Below are the code and all the weights of a small trained network. Each question names an input and a target symbol and asks about switching units off, where a switched-off unit gives its printed mean instead of its output.

import numpy as np


def w(rows, s, z=0):
    codes = np.array(rows[::2]) - 128.0
    scale = np.full(codes.shape[1], s)
    scale[-1] = z or s
    return codes * scale


def f(y):
    return y / 2 * (1 + np.tanh(0.7978845608 * (y + 0.044715 * y**3)))


def softmax(a):
    e = np.exp(a - a.max(-1, keepdims=True))
    return e / e.sum(-1, keepdims=True)


def log_softmax(a):
    a = a - a.max(-1, keepdims=True)
    return a - np.log(np.exp(a).sum(-1, keepdims=True))


def net(x, mask):
    ids = ['Θαγδεηλμξπσψω'.index(c) for c in x.split()]
    T = len(ids)
    res = E[ids] + P[:T]
    q, k, v = (res @ M[0].T for M in (Q, K, V))
    z = softmax(np.where(np.tri(T) > 0, q @ k.T / 3**0.5, -1e9)) @ v
    res = res + np.where(mask[0], z, O[0][:, -1]) @ O[0][:, :-1]
    y = f(res @ A[0][:, :-1].T + A[0][:, -1])
    res = res + np.where(mask[1:17], y, B[0][:, -1]) @ B[0][:, :-1]
    return log_softmax(res[-1] @ U[:, :-1].T + U[:, -1])


Q, K, V, O, A, B = {}, {}, {}, {}, {}, {}
E = w([
[130,203,213,117],'Θ',
[237,160,73,187],'α',
[172,64,57,112],'γ',
[171,195,156,143],'δ',
[109,104,118,120],'ε',
[143,129,79,201],'η',
[152,87,62,113],'λ',
[104,165,73,111],'μ',
[148,253,122,63],'ξ',
[81,88,168,80],'π',
[105,95,221,113],'σ',
[209,122,140,67],'ψ',
[104,147,76,105],'ω',
],0.021)
P = w([
[109,45,74,3],'0',
[113,58,90,44],'1',
[119,73,102,71],'2',
[135,84,114,96],'3',
[141,83,122,117],'4',
[146,90,121,141],'5',
[152,92,124,155],'6',
[148,54,112,118],'7',
],0.0045)
Q[0] = w([
[111,83,9,94],'head 1',
[143,189,110,149],'head 1',
[179,157,120,77],'head 1',
],0.012)
K[0] = w([
[134,129,181,250],'head 1',
[150,166,123,156],'head 1',
[166,194,180,117],'head 1',
],0.015)
V[0] = w([
[129,184,40,255],'head 1',
[223,147,130,121],'head 1',
[17,102,16,136],'head 1',
],0.0092)
O[0] = w([
[168,213,62,178,92],'head 1',
[223,180,217,155,253],'head 1',
[99,136,223,255,94],'head 1',
],0.009,0.0037)
A[0] = w([
[79,130,63,230,152],'neuron 1',
[141,63,97,110,103],'neuron 2',
[128,126,192,150,145],'neuron 3',
[103,125,112,53,190],'neuron 4',
[220,64,110,148,151],'neuron 5',
[113,208,196,102,166],'neuron 6',
[140,147,168,82,255],'neuron 7',
[127,28,96,174,83],'neuron 8',
[39,86,152,187,192],'neuron 9',
[131,97,56,62,186],'neuron 10',
[171,116,95,178,139],'neuron 11',
[160,55,166,191,103],'neuron 12',
[154,72,166,247,153],'neuron 13',
[137,70,171,170,142],'neuron 14',
[175,180,96,172,239],'neuron 15',
[139,81,138,198,61],'neuron 16',
],0.011,0.0051)
B[0] = w([
[84,81,109,125,174],'neuron 1',
[156,135,149,143,167],'neuron 2',
[57,59,52,84,154],'neuron 3',
[139,128,145,224,206],'neuron 4',
[125,165,124,171,218],'neuron 5',
[51,141,104,140,193],'neuron 6',
[119,107,118,193,225],'neuron 7',
[67,191,179,24,167],'neuron 8',
[230,110,80,194,196],'neuron 9',
[76,220,160,167,216],'neuron 10',
[41,151,160,3,184],'neuron 11',
[99,193,123,47,161],'neuron 12',
[129,95,152,92,187],'neuron 13',
[236,156,148,82,167],'neuron 14',
[141,36,111,87,245],'neuron 15',
[177,209,116,114,142],'neuron 16',
],0.0071,0.011)
U = w([
[59,252,100,144,93],'Θ',
[188,172,38,94,68],'α',
[115,194,204,13,1],'γ',
[143,187,83,161,158],'δ',
[138,124,144,128,119],'ε',
[32,97,48,57,121],'η',
[121,150,156,75,121],'λ',
[113,105,85,192,150],'μ',
[138,136,133,133,104],'ξ',
[158,59,210,110,150],'π',
[2,147,185,134,215],'σ',
[217,137,178,223,110],'ψ',
[160,85,108,214,217],'ω',
],0.0092,0.0046)

Each question gives the input, a string of symbols that net reads in full, and the target symbol t.
The units are the heads (3 rows each of Q, K, V and O) and the neurons (one row each of A and B). Each row of codes is followed by its name. A weight is (code - 128) times the scale printed after its matrix; where a second scale follows, it is the last column's (O, A, B and U).
mask holds one flag per unit, heads first, then neurons. A switched-off unit (its flag False) gives its mean, the last column of its rows in O or B, instead of its output. The means were averaged over made-up inputs and are rounded, as every weight is.
A unit's drop is (log p(t) with every unit on - log p(t) with that unit switched off) / (log p(t) with every unit on - log p(t) with every unit switched off).
The circuit of an input: a set's keep is (log p(t) with only the set's units on - log p(t) with every unit switched off) / (log p(t) with every unit on - log p(t) with every unit switched off). Starting from the 12 units with the biggest drops (on a tie, the unit counted first), units are removed one at a time, each time the one whose removal leaves the highest keep (on an exact tie, the one counted first), for as long as the keep stays at least 0.8.
circuit, biggest first: the units of the circuit, biggest drop first
most important unit: the unit with the biggest drop
top k neurons: the k neurons with the biggest drops, biggest first
drop when u is switched off: that unit's drop, to one decimal
input γ Θ Θ, target σ: circuit, biggest first : [neuron 6; head 1]
input δ γ ξ π, target π: circuit, biggest first : [head 1; neuron 9]
input μ σ α Θ ω ξ η λ, target η: circuit, biggest first : [head 1; neuron 11; neuron 15; neuron 9]
input γ π Θ γ λ, target Θ: circuit, biggest first : [neuron 10; head 1; neuron 15]
input α γ α, target α: circuit, biggest first : [head 1; neuron 15]
input η η σ ξ Θ Θ α, target α: circuit, biggest first : [head 1]
input α Θ ω, target Θ: circuit, biggest first : [neuron 10; head 1]
input η π λ, target η: top 2 neurons : [neuron 11; neuron 1]
input η ξ ψ μ, target η: top 3 neurons : [neuron 1; neuron 15; neuron 4]
input ω Θ Θ λ ω, target Θ: top 3 neurons : [neuron 10; neuron 15; neuron 9]
input ω π ω μ, target ω: circuit, biggest first : [head 1; neuron 9; neuron 11]
input ψ λ μ ε Θ, target σ: circuit, biggest first : [neuron 6; neuron 9]
input δ ξ ω ξ σ γ σ μ, target σ: top 3 neurons : [neuron 10; neuron 9; neuron 14]
input π η γ, target η: top 2 neurons : [neuron 11; neuron 1]
input η ψ η, target η: most important unit : neuron 11
input ξ ψ π η ω, target η: top 2 neurons : [neuron 1; neuron 15]
input Θ ψ γ ψ, target ψ: top 2 neurons : [neuron 4; neuron 11]
input σ π λ, target σ: top 3 neurons : [neuron 10; neuron 8; neuron 4]
input σ γ ω, target σ: drop when head 1 is switched off : 0.9
input γ γ μ, target ω: drop when neuron 13 is switched off : 0.0
